Rows lie near named flat spaces through zero. A row that begins with a name and a colon came from that space; any other row is followed by the name of its block's space that it lies nearest.
z34-z428: [ 18 -26 -24  11  39  41 -20  22 -21 -23 -14   1  13 -24  35  30  21 -25
 -20  -9]
z678-z695: [ -9  -6  -3  -5  20 -11 -23  27 -30 -18 -37 -31   2  32  20 -20  -4 -21
  22  37]
z678-z695: [-28  15  -5  14 -52 -19   5  35  -1 -18   5 -19  -6   9  13 -34  -3 -18
 -49 -11]
z34-z428: [-15   4   1  -9  11 -25  23   4 -29  25  14 -39 -12  18  11  -3   2  -7
  14  23]
z886-z877: [-25  -3  24  20   0  31  -3 -30 -17  33 -43  38  25  22 -23  25   9  45
  12  24]
z34-z428: [ 24 -17 -11 -12  49   6 -26 -10  10 -24 -16  -3   4  -3 -12   8   6 -24
  26  10]
z886-z877: [-32 -56   4  12  16  36   8 -22 -38  33   4  -4   8  49 -24 -10  14   5
   1  -5]
z886-z877: [ -6 -23 -19 -14   7 -24  19  20  10 -23  49 -14 -11  -5  -1 -27   6 -19
   3 -36]
z34-z428: [-21   1 -19   9 -40  31  43  11 -40   9  27  29  17  12  73  10 -12  31
 -44 -28]
z753-z594: [ -7  66 -23 -20  -9 -45  57 -80  53  -9  40  21   7   4 -24  31 -12  -9
 -32  10]
z886-z877: [ 27 -31  -6  -5  67  40 -23   1 -27  -2 -31  19  19 -12  23  39  12  11
  47  14]
z34-z428: [  1  -7  27  11   3 -10  10   1 -11  65  27 -46 -32 -27 -35  12  24  -2
   2   1]
z678-z695: [ 20  29  -9  -5 -35  10   7 -36  29  -5  15  20   0   0   6   3 -27  -3
 -38 -12]
z753-z594: [  6  -3  -8  -6 -13  14   6  40 -29 -12   1  20   9  -5  69  -4 -17  29
  12 -14]
z34-z428: [ 10   7 -26 -15  50 -15  18 -10  -5 -13  16 -16   2 -13  18  33  14 -28
   5  13]
z678-z695: [-51 -11  16  28 -84   0  39  58 -15  18  40  28   0 -14  21 -33   6  57
 -35 -63]
z753-z594: [-26 -42   9  21 -34  47  25  69 -80  39  17  16   8  -1  83  -5   3  62
  -1 -38]
z678-z695: [-22  -8   6   2 -22  -3  16  25 -24  10   8   4   1  14  23 -19  -5  27
   9  -9]
z34-z428: [-15 -14  -7  -6 -47  37  28 -11 -28   6  17  48  20  48  51 -23 -39  49
  -7 -27]
z753-z594: [-37  16 -16 -12   4 -31  43 -12 -13  -9  14   5  14  34  16   0  -2   8
   5  14]
z753-z594: [ -4  -3 -15   5   3  25 -10  39 -43 -24 -33  12  21  11  70   6  -6   8
  -2  12]
z678-z695: [-48  -7   2 -10   7 -13  35 -46 -17  17   1  14  18  70 -25 -13  -6  24
  26  23]
z678-z695: [-59 -21   7  24 -31   7  -2  22 -16 -16 -29  24  24  43 -13 -35   9  22
 -12  -5]
z753-z594: [ -6 -64 -16  38   3  63 -40  78 -47 -25 -22 -13   8 -15  43  -9  31 -29
 -50 -36]
z886-z877: [-31  19  37  33 -31  16  -9 -21 -11  47 -49  13  11  15 -37  17  10  33
 -16  33]
z678-z695: [ 29  33  -9 -20  -5 -25  31 -27  17  20  51 -26 -25 -22  10  16 -14 -18
 -15  -3]
z753-z594: [ 21  16   5 -24 -17 -11  13  17  -4   1  13  24  -2  -9  48  -8 -33  46
  46  -8]
z753-z594: [-53   3 -18  19   9   1  30 -18 -30   1  -8  -7  22  38   0  20  25 -17
 -43  23]
z886-z877: [ -5  -6  26  30 -36  21 -39 -13  25  14 -29  -5  -8   3 -62 -18   6 -13
 -39  -2]
z753-z594: [ -9  30   8  27 -14  24  16 -69  10  47  -4   5   5  -2 -41  52  16  -7
 -65  19]
z678-z695: [  1   1   1  -3  -6  21   8 -46  14   6   0  41  16  17 -15  10 -13  24
   0  -6]
z34-z428: [-43  43  -6   2 -27 -52  28  33 -23  -8  -6 -32  -1  20  32 -11   0  -8
 -19  32]
z886-z877: [ -2  63  21  11 -21 -23   1  11  -2  19 -38   4   3 -27  17  35  -1  26
   1  42]
z34-z428: [  3  41   7   9   0 -45 -38  11  65 -49 -40  -1  -1 -38 -56  -1  17 -30
  -8  18]
z886-z877: [ 29 -15  -7  -6  27  21 -26  -2  12 -22 -13  16   6 -14   3   8  -2  -6
  15  -6]
z886-z877: [-67  21  25  18 -16 -18  52  -5 -50  61  -9   4  14  29   3  24  18  56
  11  35]
[  9   8  -7  16   3  15 -14 -28  23  -4  -8  -5   1 -13 -31  22  14 -35
 -49   2] : z753-z594
[-43 -33   5  12 -14  -8  25   6 -25  29  34 -38 -14  32 -26 -31  17 -14
 -21 -15] : z886-z877
[ 26  39 -10 -17  -6 -28   0  10  41 -41   3  27   3 -38  20   8 -15   8
  12  -8] : z886-z877
[ -4  -6  -3  10  39 -16 -13  -9  22  -9  -7 -24  -5 -19 -53  16  36 -41
  -9  11] : z678-z695
[-24  28  -4 -12  -9  -3  46 -31 -35  25   1  21  19  42  43  20 -21  40
  12  29] : z886-z877
[-53 -10   4   0  -9 -14  52  10 -48  31  22   2   9  37  22  -7   5  40
  18   2] : z753-z594
[-15  43  12  -4 -18 -16  47 -60   6  46  17  17   4  13 -15  31 -10  33
  -4  21] : z753-z594
[ 20 -23 -23  -7  47  25  -8  -2 -15 -16  -1   1   9  -5  24  23   9 -19
   6  -1] : z34-z428
[-27 -42   2   4  60  24  22   6 -71  41  -8  -5  16  21  22  34  30  27
  45  22] : z886-z877
[ 19  -4  13  15  11  43 -34 -11 -44  40 -44 -38  -6  19  13  20  -3 -22
 -16  45] : z886-z877
[ -5  33   9   1  10  -9  14   5 -26  20 -25   8  11  -9  33  38   2  30
  22  37] : z886-z877
[  2  -3 -10   4  28  -3  -1  16 -17   0  -1 -27  -4 -15  12  20  20 -24
  -6  11] : z34-z428
[ 47  25 -11 -29  -1  -4 -21  27   9 -43 -19  26   5 -17  66  -6 -41  17
  41   5] : z753-z594
[  5 -38 -11   8  14  47 -14  22 -43  -2 -12   0  10  12  42   3   2  -3
  -7  -8] : z34-z428
[ 24 -40 -16 -10  12  58 -22 -48  -7  -6  -5  13  10  49   0 -14 -26 -18
  -9  -7] : z886-z877
[ -9  19 -34 -45  65 -56  50 -24 -32  -6  30 -45  -3  40  36  14  -6 -29
  45  49] : z34-z428
[ 33  -8  30  24 -14  58 -42  10 -23  42 -40   6  -4 -24  13  22  -3  24
  -5   7] : z753-z594
[ 24  46   2 -10 -14   6   8 -26   4   9 -14  29  10  -6  35  30 -28  29
   5  22] : z753-z594
[  0 -14   2   0  15   2 -23  37 -27 -11 -30 -15   2   8  23 -12   1  -3
  25  17] : z678-z695
[ 48  19 -19 -20  50 -21 -10  54 -32  -9   1 -57 -21 -49  76  32   4 -37
  24  28] : z886-z877

Rows lie near named flat spaces through zero. A row that begins with a name and a colon came from that space; any other row is followed by the name of its block's space that it lies nearest.
z826_z871: [-40  21  23  72  42 -14   7  57   3 -17  23 -24  16 -35  18 -17 -16 -15
   9 -13]
z826_z871: [ 38 -18 -35  34   0 -21   6   8 -24 -15 -78  50 -25 -10  13 -57 -13   5
  15   7]
z826_z871: [ 21  20 -10 -10 -20  -5 -17 -19 -14   0 -43  25  50  47 -50  47  16  49
  30  -8]
z203_z611: [ 48 -31 -10   0 -31  -3  30 -36 -26   3  -6  -4 -24   2  22 -53  12 -26
 -42  38]
z123_z247: [-47 -15  29 -16  18  41 -20 -50  -1 -58  62 -69 -38  47  -3  50  58 -11
 -48 -28]
z203_z611: [ 41 -15 -39 -29   0 -10   2   1  18   2 -45   0  -4   0  15  24  18 -33
  16 -39]
z123_z247: [-60  64 -66 -29  48  49  -4  40  15  -3  12 -66  -5 -53  27   3 -27   8
  -4 -34]
z203_z611: [  1  18   9  17  23 -11 -13  42 -10 -13  48   0  35 -33  -9  -3  -5 -30
  23  14]
z839_z15: [ 15 -15 -23  34  16 -17  11   6  -1  -8 -30  -2 -18 -16  24 -12  -1 -11
  -6 -35]
z839_z15: [  6 -13 -32   7 -14 -30 -40 -26 -12   5  34  31 -67  30 -19  -9 -23  45
  -3   4]
z826_z871: [-53  17  19  58   6  -3  -4 -20  -9   3  29 -20   6  22 -21  28 -14  75
 -22 -31]
z839_z15: [  22    8   13 -117  -11   47   11  -35   34   33  -26  -17   45    0
   -4   49   30  -34   -8    4]
z123_z247: [  0  -7  23  20 -12 -24   7  34  14   8  37  -8   7  -1   8   0  -1 -31
  15  11]
z123_z247: [-48  28  13  14 -67 -15  46  34  45  93   1 -20  -6  13  23 -31 -65  53
   0  41]
z826_z871: [ 51  22  -2 -16  17  -3  -3 -36 -23   6 -19  -4  37  -2 -17 -13  16 -10
 -28  26]
z839_z15: [ 47 -17 -37  11 -15 -47  19  44  21  28 -27   8 -56 -21  53 -77 -27 -57
   9  32]
z203_z611: [ -8  44 -42 -13   5 -35  -8  63  55  55  20 -33   9 -16  14  32 -37  -8
  36 -32]
z826_z871: [-29  21   8  -3  32 -22 -50  25  39 -29  36 -52 -56  54   5  17  22 -33
   8  -1]
z839_z15: [ -1 -10 -20 -35 -73  -6   0  -4  14  18  44 -27 -40  61  -1  11   7   4
   4  32]
z826_z871: [-21 -19  -3   8  -2   0  -5   7   7  -6   6  15 -31  -4   7   3 -11  10
   9 -19]
z839_z15: [-16  26 -24  20  35   1 -38  -7 -29 -15  -7  39  -2 -13 -33  -4 -28  62
  11 -12]
z826_z871: [-19 -17  20 -41   8  11  -2 -10  33  30  51  -5 -23 -28  15  20 -15 -18
 -18 -16]
z203_z611: [  0  13   5 -14  -9   7  -2  -6   2  -2 -19  -9   1  25  -5  -7  10   2
  -1  24]
z839_z15: [ 15 -48  74  70  40 -40   7 -25   1  -6   8  22 -16 -16  16 -20   7 -28
 -38 -18]
z839_z15: [-17  26   9  -6 -49  -7 -10  33  -7  14  42   7  -6  32 -20 -39 -22  17
  26  88]
z123_z247: [ 41 -11  40  -5  17 -20  11  16  13  16 -31  32  23 -29  12 -33   0 -56
   8  32]
z839_z15: [-43  31  36  64  30   8   2  11 -18 -24 -32   2  46   4 -22   4  -2  48
   6 -10]
z123_z247: [ 10 -36  19  24  -4 -25  10  12   1  24  55  35  16 -49   2  14 -23 -11
   9 -26]
z203_z611: [-21  61 -28 -32  33 -25 -64  47  46   2   7 -24 -10  39 -22  45  -5   1
  50 -13]
z826_z871: [  2  32   2  -4 -44  -4  20  -7   7  33 -22 -31  40  49 -16  18   6  33
  -1  21]
z826_z871: [-18   7   1  24  -1 -11  12   9  15   4  16 -53 -53  16  37 -45  -5 -19
 -35  24]
z203_z611: [-27  18  11 -64 -34  46  18 -14  14  39 -28  11   9   2  -4 -15 -21  33
  -3  46]
z123_z247: [ 29  22   3  85  11 -59  19  20 -12  31 -17   0  19 -14  10 -54 -31  10
 -14  19]
z203_z611: [ 22  -5   3 -32  42   1 -31 -26   6 -15 -16  15  -2  -4 -11  26  20 -19
  -3 -25]
z123_z247: [  6  -2   6  10  -6 -16  14  32  11  26   2  20  16 -31  10 -14 -25 -12
  19   6]
z203_z611: [  6 -49  -4 -36 -31  50  20 -41 -21 -30 -70  46 -11   7   0   2  24  15
   3  -9]
z123_z247: [ 49   7 -36 -78  -1  -4 -34  36  14 -12  14  11  16  -4 -12  25  23 -70
  55  16]
z123_z247: [ 47 -19  49 -13  32  -6 -11 -34  -6 -29 -33  11   4  17  -3 -17  47 -57
 -22  28]
z826_z871: [ 32 -40  -8 -35  45  -2 -30 -15   0  -7  -6  71 -29 -58   3  -4 -12 -28
   9 -28]
z203_z611: [ 31  11  62   0  40  -4  17 -52   3  28  -7 -22  46 -17   1  -8  16 -24
 -64  13]
z123_z247: [ 32  10 -10  79 -32 -66 -14  40 -23 -32  16 -21   4  73 -18 -10  26 -11
  33  30]
z839_z15: [ -5  24 -67  -7 -49   7   5  27 -12  -3 -13 -19 -10  31  -2  -9  -7  28
  28  18]
z839_z15: [ 10   1 -65  22 -47   6  21  34 -38 -29   8 -19   0   5   8 -24   5  -1
  22  16]
z203_z611: [ 14 -16  -6  52  26 -33  -3  13  -2 -18  15  -7   3 -12   7  23  10 -19
   4 -53]
[-11 -17  37   6 -30  -7  22   9  18  28  -4  18   2   4   8 -10 -15   4
   6  20] : z123_z247
[ 50  15 -10  45  19 -15  18 -37 -49  15 -62  36  50 -28 -17 -39 -15  41
 -28   8] : z826_z871
[-15   2  26 -31 -22  23  29 -44  10  55  49 -27  23 -16   1  20 -14  23
 -50   1] : z826_z871
[ -3  26  11  14  15  -8  -5  14   1  -3   2 -17  32   5 -11  11   6  -2
   6   2] : z826_z871
[ 13 -43  38  96 -12 -22  12 -14 -67 -50  55  22   5   1 -14 -35  17   0
 -20  23] : z839_z15
[-43  28 -18 -60 -26  27   7  22  41  58 -13   7   3 -13   3  18 -45  41
  25   0] : z203_z611
[ 27  30 -65 -17  -5 -20 -21 -18  -9  29  32 -20  -4   5 -16  16 -17  30
 -12 -13] : z123_z247
[ 41  19 -54 -48  -2 -14 -31 -38  -5  23  41 -18  -8  14 -21  30   2   9
 -18  -9] : z123_z247
[ 59  10 -40 -60   4 -22 -23 -21   8  32  29 -12 -48  -6  14 -44  -9 -45
 -30  47] : z203_z611
[-20  13  16 -39 -12  33  15   0   9  25 -14  13  27 -18  -4  -1 -16  15
   5  21] : z203_z611
[ 21   8 -13 -16 -16  -9  21  -2  19  33 -24 -23   5   6  17  -6  -1 -13
 -12   5] : z203_z611
[ 12 -23 -27  43 -23  14  35 -12 -50 -32 -22  -3 -30  -8  26 -74   3   1
 -31  32] : z826_z871
[-48 -13  23  -6  15  28 -13 -37   6 -31  89 -67 -32  22   3  50  34  -7
 -47 -37] : z123_z247
[-21  18 -61 -49  -3  45   1 -14  -4  22 -42  27  -3 -34  -5   8 -38  64
   8 -27] : z123_z247
[ 21  38  22  18  46 -39  -1  11  37  27 -13 -50  49   5   4  37  15 -32
 -10 -33] : z203_z611
[  0 -34  14  21  13 -36 -35 -19  -1   1  74  26 -64  -1  -4  -7 -18   2
 -17  -5] : z839_z15
[-14  24 -25  38  -1 -10   8  28  -7   3 -13 -11   4  -4   5 -19 -21  24
   9  -1] : z123_z247
[-27 -19   5  11  12  42 -12 -41 -33 -73 -43   4 -20  39 -15  14  43  30
 -11 -21] : z123_z247
[ -1  39   1  18  37 -64 -40  52  61  17 -43 -14 -33  43   8   2 -11 -18
  36  -6] : z826_z871
[  9  16 -17  46  17 -50  -7  57  27  -2 -62  -4 -42  19  31 -51 -14 -25
  27  13] : z826_z871

Rows lie near named flat spaces through zero. A row that begins with a name and a colon came from that space; any other row is followed by the name of its block's space that it lies nearest.
z274_z616: [-36  25 -49 -18  -6  45  15  -3   3  78 -46 -30 -26 -44  -8 -24 -48  15
  31  21]
z671_z236: [-12 -40  -2   2 -33  13  24  30 -32  12  12  29  29 -25  21  34 -32  43
  -5 -57]
z274_z616: [-11 -23  -1  -4   0  38   6  15 -26  26 -11   6  -5 -16   2  13 -39  44
  -8 -28]
z671_z236: [  9  14 -45  13  23  24   9 -23  75  24   2 -43  11 -34 -21 -35   3 -26
   9  41]
z245_z83: [ -1  -4  36  34 -47 -10  -4 -28  13 -56   4  30 -24  33   5  26  44  64
  25   8]
z690_z215: [ -8  24   4  11   7 -10 -30 -51 -12 -21  37  -6 -15  -7  36  11   8   2
   8 -20]
z274_z616: [-12  31  15   4 -10 -33 -27 -31 -21 -27   7   5 -31  19  22   6  23  -8
  17   3]
z274_z616: [  5  13   6   7  60  33 -45 -45  -9  -3  22 -30 -29  -6  13  -6 -17   5
 -21 -11]
z690_z215: [  1   5  17  -7   8 -50 -23  24 -45 -20   4  10 -12  24  23   8  14 -46
 -13 -21]
z245_z83: [  4 -54   1 -31  31  -2  12  42 -37   2  13  16  69 -15 -38   7 -58 -31
 -70 -41]
z245_z83: [ -3  12  -1   8 -35 -23  10  -4   5  -9  12  12   3   0  26  10  26   2
  28  -4]
z690_z215: [-14   2  17 -13  -4  -1 -10  -3 -51   1   6  16  -9   3  23  19 -19  18
  -3 -33]
z245_z83: [-21  27   4 -33  62 -24 -59  21 -94  25 -26 -22 -57  12  21 -12 -39 -66
 -30 -24]
z690_z215: [ 21 -15 -80  -7  24  26  56  59 105  73 -45 -53  48 -46 -69 -65 -14 -74
  -5  70]
z274_z616: [-15 -17 -46  -4 -25 -20  32  68  12  41 -46  -7  11 -25 -21 -17 -15 -41
   7  13]
z671_z236: [ 23  18  36 -36  19  32  13   1  -9  17 -14   7  -2  37 -14 -10   5  19
  -1  25]
z274_z616: [ -4  -5   5  13  28  15 -35 -18 -36  -3  32  -8 -20 -15  44  19 -20  15
 -14 -51]
z245_z83: [ 19  -5  -6  -2  14  23  17  17  36  18 -17 -14   6   4 -23 -20   6  -4
  -2  29]
z245_z83: [  7  13 -12 -14  33   7  -8  41  -9  41 -39 -26 -33   7   0 -26  -6 -38
  -2  17]
z274_z616: [ 29 -29  22  15  69  44 -34 -22  -8 -19  49 -13   6  -4  15  12 -20  21
 -50 -44]
z671_z236: [ 23 -23   0  -5 -12   1  37  38  27   7   0  12  41   3 -14  -2  12  -6
  -4   6]
z690_z215: [-17   1 -40  23 -15 -60 -12  29   0  -3  -2 -13  -8 -24  23  -3  12 -66
   9 -12]
z671_z236: [ 42  21 -14 -11  11   4  39   4  83  16   5 -20  41   8 -24 -38  43 -45
  14  61]
z245_z83: [  3 -13  30  -3  39  17 -31  -5 -24 -19 -20  -2 -29  28 -32  -3 -16  14
 -35   7]
z690_z215: [-22 -24 -49  15 -53  34  50   3  44  37  -5   1  35 -59 -10   6 -28  47
  28  -4]
z690_z215: [ 13   0  -3  20 -34 -54  11  -8  23 -41  53  18  42  -4  34  18  45 -28
  13 -19]
z690_z215: [-11  17  -4  15  34  21 -39 -25   7   2 -30 -32 -61   6 -17 -20  -6   6
  -1  29]
z245_z83: [ -11   21    8   17    6    0  -36   36  -31   19  -65  -17 -106   32
   25   -9   18    8   27   16]
z671_z236: [ 31  40  56 -60  -1  52  36 -33 -27  30  36  29  32  32  37  13   7  57
  23  -8]
z671_z236: [-11  -2 -52  51   1 -11 -18 -54  57 -23  54 -31  17 -60  22   2   5 -19
   7 -16]
z274_z616: [-50  46   1 -10  -4 -14 -43 -27 -49   9 -61 -12 -88  16 -11 -13 -15   2
  23  31]
z690_z215: [ 29 -12  31 -11   2   1  18  18  15 -17  -3  17  22  36 -24  -2  23   4
 -12  20]
z245_z83: [ 31 -13  18 -22  15 -10  22  20  16 -12  11  12  51  22 -31  -9  11 -31
 -27  15]
z671_z236: [-18  14  44 -17  19   0 -43  -9 -72 -14 -31  11 -62  43  -3   8 -14  22
 -13  -3]
z671_z236: [ 17   5 -15  -9 -16 -25  33  37  36  13 -14  -1  27   7 -14 -20  28 -45
  13  33]
z274_z616: [-18  20 -31  -4 -82 -19  51   7   4  33  20  22  32 -36  57  20  13  14
  63 -24]
[-11  36  20   0  30 -18 -56 -53 -50 -25  34  -8 -39   9  48  12   2 -11
  -3 -30] : z690_z215
[ -8 -40  51  -3  16  29 -25  13 -59 -24 -29  26 -32  35 -31  22 -34  64
 -41 -22] : z274_z616
[  8 -41  42   4  42  44 -23 -40   2 -49   5   9   9  22 -70   6 -30  54
 -60   7] : z245_z83
[ -3  -5  58  -8 -24  14  -4 -27 -36 -36   2  41 -12  40  -6  29   5  75
   1  -8] : z274_z616
[ -3  12   0 -13  -6 -14   5  19  -9  11 -24   1 -11  12  -6  -9   5 -18
   8  16] : z671_z236
[  4 -20   6  -7  23  40   2   7   0  13 -17  -4  -1   1 -31  -6 -28  26
 -22   5] : z274_z616
[ 13   0  19 -39  18  38  21  -2 -19  26  11  10  32   4  -6   1 -26  20
 -14  -9] : z690_z215
[  4 -25 -32   1   6  -9  19  55  22  24 -27 -13  18 -16 -27 -19 -11 -44
 -15  12] : z274_z616
[-17   3 -25  18  -6 -23 -14  -4   7  -5  -3 -12 -13 -18   4  -4   0 -24
   5   0] : z671_z236
[-27   4 -42  47 -25  -6 -14 -29  39  -8  -2 -22 -30 -37   9  -1   7  11
  29   8] : z690_z215
[ 11  30  46 -21  50  33 -35 -40 -19  -9 -15 -10 -45  46 -20 -15   1  22
 -13  32] : z671_z236
[ 28   3  35  -2  23 -44 -19  23  -7 -40  -3   6  -9  53  -7  -7  43 -49
 -20  17] : z690_z215
[ -9 -25  34  -8  27 -11 -36  19 -66 -25 -16  15 -24  28 -16  14 -27   3
 -45 -26] : z245_z83
[  8  15 -13 -10   0   2  18 -37  34   0  37  -5  46 -19  -3  -7   4 -15
   4   9] : z245_z83
[  9 -48  -5  23  25   7 -17  34 -37  -2  42   2  14 -29  51  31 -27   2
 -35 -85] : z274_z616
[  9 -11  32 -15 -39  15  39  -1  12 -13  -8  37  30  27 -30  11  12  53
   9  20] : z274_z616
[  7  15   3   8 -19 -43  -2 -33  -2 -34  70  15  37 -11  53  23  29 -22
  11 -36] : z690_z215
[ 14  -9 -31 -12  25  27  23  41  26  51 -23 -26  15 -20 -17 -27 -19 -28
  -8  16] : z245_z83

Rows lie near named flat spaces through zero. A row that begins with a name and a colon came from that space; any other row is followed by the name of its block's space that it lies nearest.
z739-z493: [-30  46 -24 -10  41 -17 -16 -66 -21  -1  49  23  -8  54  22  52 -46 -26
 -18  51]
z872-z474: [ 61  -9  -3 -25  -1 -59  -2  22 -21 -18   2   5  23  39 -61  -6 -47  10
  52 -57]
z728-z810: [-17  23   5  -8  32  15  36  17 -10  24  43  27  10  72 -26 -14 -40 -48
   3  37]
z728-z810: [ 24 -21 -33 -20 -13 -24 -36 -39  13 -34 -42  -6 -17   4 -49  36  16  -2
   0 -28]
z728-z810: [ -1  -1 -28  14   6  26  15 -10  -4   8 -15  -7  -7  13  -2   6  16  -2
 -16  20]
z22-z48: [ 12  22 -15  -3  28 -11  13 -19 -26 -18  66 -11  28  64 -22   7 -84  11
   1  -3]
z22-z48: [-16  10  25 -24   1 -20 -29 -10  15 -28  39   7   2   4 -15  11 -30 -20
   4 -16]
z728-z810: [-37  -3  33   8 -15  20 -12   4  22   6   1  -3  -9 -59  49 -11  30   6
 -20  11]
z739-z493: [ 66 -25 -40  25 -16 -32   7  -6 -37  10 -63 -27   9 -31  26   1  16  84
  16 -32]
z739-z493: [-48 -11  16   2 -21  37 -32 -23  45 -21  -9 -13 -25 -56  19  11  48 -13
 -39   9]
z22-z48: [ -7 -28  33 -23 -15 -41 -24 -26  17   4 -13  10   3 -34   7 -10 -19  30
  -8 -15]
z728-z810: [ 37  22 -42  39  30  13  61  16 -60  33  19 -15  27  51  25 -13 -37  40
   9  23]
z739-z493: [  7  20  31 -17  20 -24  38  69 -21  58   0  60   6  44 -10 -33  -2 -56
  51  23]
z872-z474: [-64  20  28  -7   3  37 -17  -4  34  -6  29  14 -21 -15  17  10  25 -56
 -25  34]
z872-z474: [-19 -13  54   3   5 -23  27   1 -10  51  27  11  30 -25  61 -52 -57  59
 -14  18]
z728-z810: [-39  12  -8  -4  25  62  41  20  18  26  14  27 -12  72 -51 -12  11 -86
 -19  57]
z739-z493: [-41 -10  60   2 -17  62  16  60  47 -15  49 -18  12 -23 -22 -53   2 -31
 -13 -15]
z728-z810: [ 15 -12  21   9 -24   8   2  49   8  -4 -18 -12   3 -43   5 -25  34   9
  21 -32]
z872-z474: [ 33 -12 -37  11  -3   1  10  -2 -14   1 -38 -12  -2   9 -16   7  18  17
   6  -9]
z22-z48: [ -2 -39   4 -25  10  16  48  12  22  35 -17  25  10  74 -93 -45 -30 -36
 -13  18]
z872-z474: [ 46 -12   5 -14  -7 -85 -31 -36 -29 -18   5 -11  25 -21  19  10 -63  82
  22 -51]
z872-z474: [  9  16 -13  31   8  26  26  15 -23  -1  31 -28  18   4  28 -10 -18  30
  -3   2]
z739-z493: [  7  41  15   6  39 -13  50  41 -47  43  59  29  30  63  20 -26 -62 -12
  31  30]
z22-z48: [ 18  -3   8   7   4 -18  15   3 -20   8  20 -10  24   2  15 -19 -43  44
   6 -12]
z22-z48: [ 26 -10 -60  30   7 -10   9 -60 -36  22 -47 -19  -3  -7  48  25   5  72
 -26  24]
z728-z810: [ 55  15 -33   4  22 -58   8 -25 -58  -1  22  -9  30  41   9  15 -74  59
  25 -18]
z739-z493: [-18  18  10  32  10  35  22   0 -13  -4  66 -35  25  -8  50 -17 -43  41
 -25  10]
z739-z493: [ 20 -33 -22   3 -30 -15 -30 -23  12  -4 -86  -8 -26 -58  10  19  68  28
  -4 -18]
z22-z48: [ 13  13   3  27  -7  17  14  43 -16   7  -2 -13   4 -30  38 -12  30  14
  18  -7]
z22-z48: [ -6  12  11  -6   0  -9 -16  -2   2 -18  24  -1   2  -5   5   9 -12  -5
   5 -10]
[-45 -32  95 -86 -11 -82 -45 -10  54  26 -14  84 -12  -9 -43 -22 -24 -59
  14  -2] : z872-z474
[ 39  11 -27  16   6   9  23  29 -26 -15  16 -22  17  32 -23  -4 -16  10
  23 -23] : z872-z474
[-18  -5  47 -12   8   5  36  44   8  39  23  29  16  23 -15 -51 -27 -25
   8  16] : z872-z474
[ 48 -22  13  22 -19 -17  39  75 -27  55 -67   9  10 -43  34 -50  47  40
  44 -17] : z739-z493
[ 19  20  10  16   6 -13   9  19 -29  -9  46 -19  27  -4  32 -10 -42  38
  18 -21] : z22-z48
[ 29 -17  16 -36  -7 -64 -22  -4  -1  -8 -12  20   8  10 -39   0 -31   4
  31 -37] : z872-z474
[ 60  11 -37   7  -5 -58 -41 -40 -39 -58  17 -43  18 -14  16  44 -44  76
  23 -63] : z872-z474
[ 23   6 -39  -1  -3   9 -14   2   0 -33 -19 -10 -15  19 -42  31  31 -28
  14 -18] : z872-z474
[ 20  31 -14  21  11  21  14  29 -24 -31  58 -31  21  25  -2   2 -30   5
  17 -21] : z872-z474
[  9 -32 -10  -9  11  12  47   3   4  35 -19  13  12  58 -59 -36 -28  -6
 -12  18] : z22-z48
[-23  21   0  39  21  70  68  49 -15  49  23   0   9  25  31 -39  11 -17
 -14  55] : z728-z810
[ -7 -28   8  -6  -9  28  28  35  25  30 -44  19 -11   9 -41 -33  41 -37
  -2  14] : z22-z48
[-3 10 -1  9  4 16  9 10 -4 -3 17 -8  4  5  5 -3 -3 -3 -1  4] : z872-z474
[-25  -1  27  10  -8  34   8  22  18  -2  23 -13   5 -24  15 -23   5  -2
 -13   1] : z739-z493
[ 49 -31 -39  20 -24 -23 -12 -23 -17  -3 -73 -28  -5 -48  23  13  37  73
   2 -30] : z739-z493
[-13  20 -12  -1   2  27 -14   7  13 -30  14  -4 -15  12 -22  24  25 -47
   2   1] : z872-z474
[-34   8  56 -50   4 -50 -43 -20  25 -16  45  36   1   4 -15   8 -48 -35
   8  -9] : z728-z810
[ -7 -10 -23  21 -13  -2 -28 -59  -2  -9 -28 -27 -13 -59  62  29  23  60
 -35   7] : z728-z810
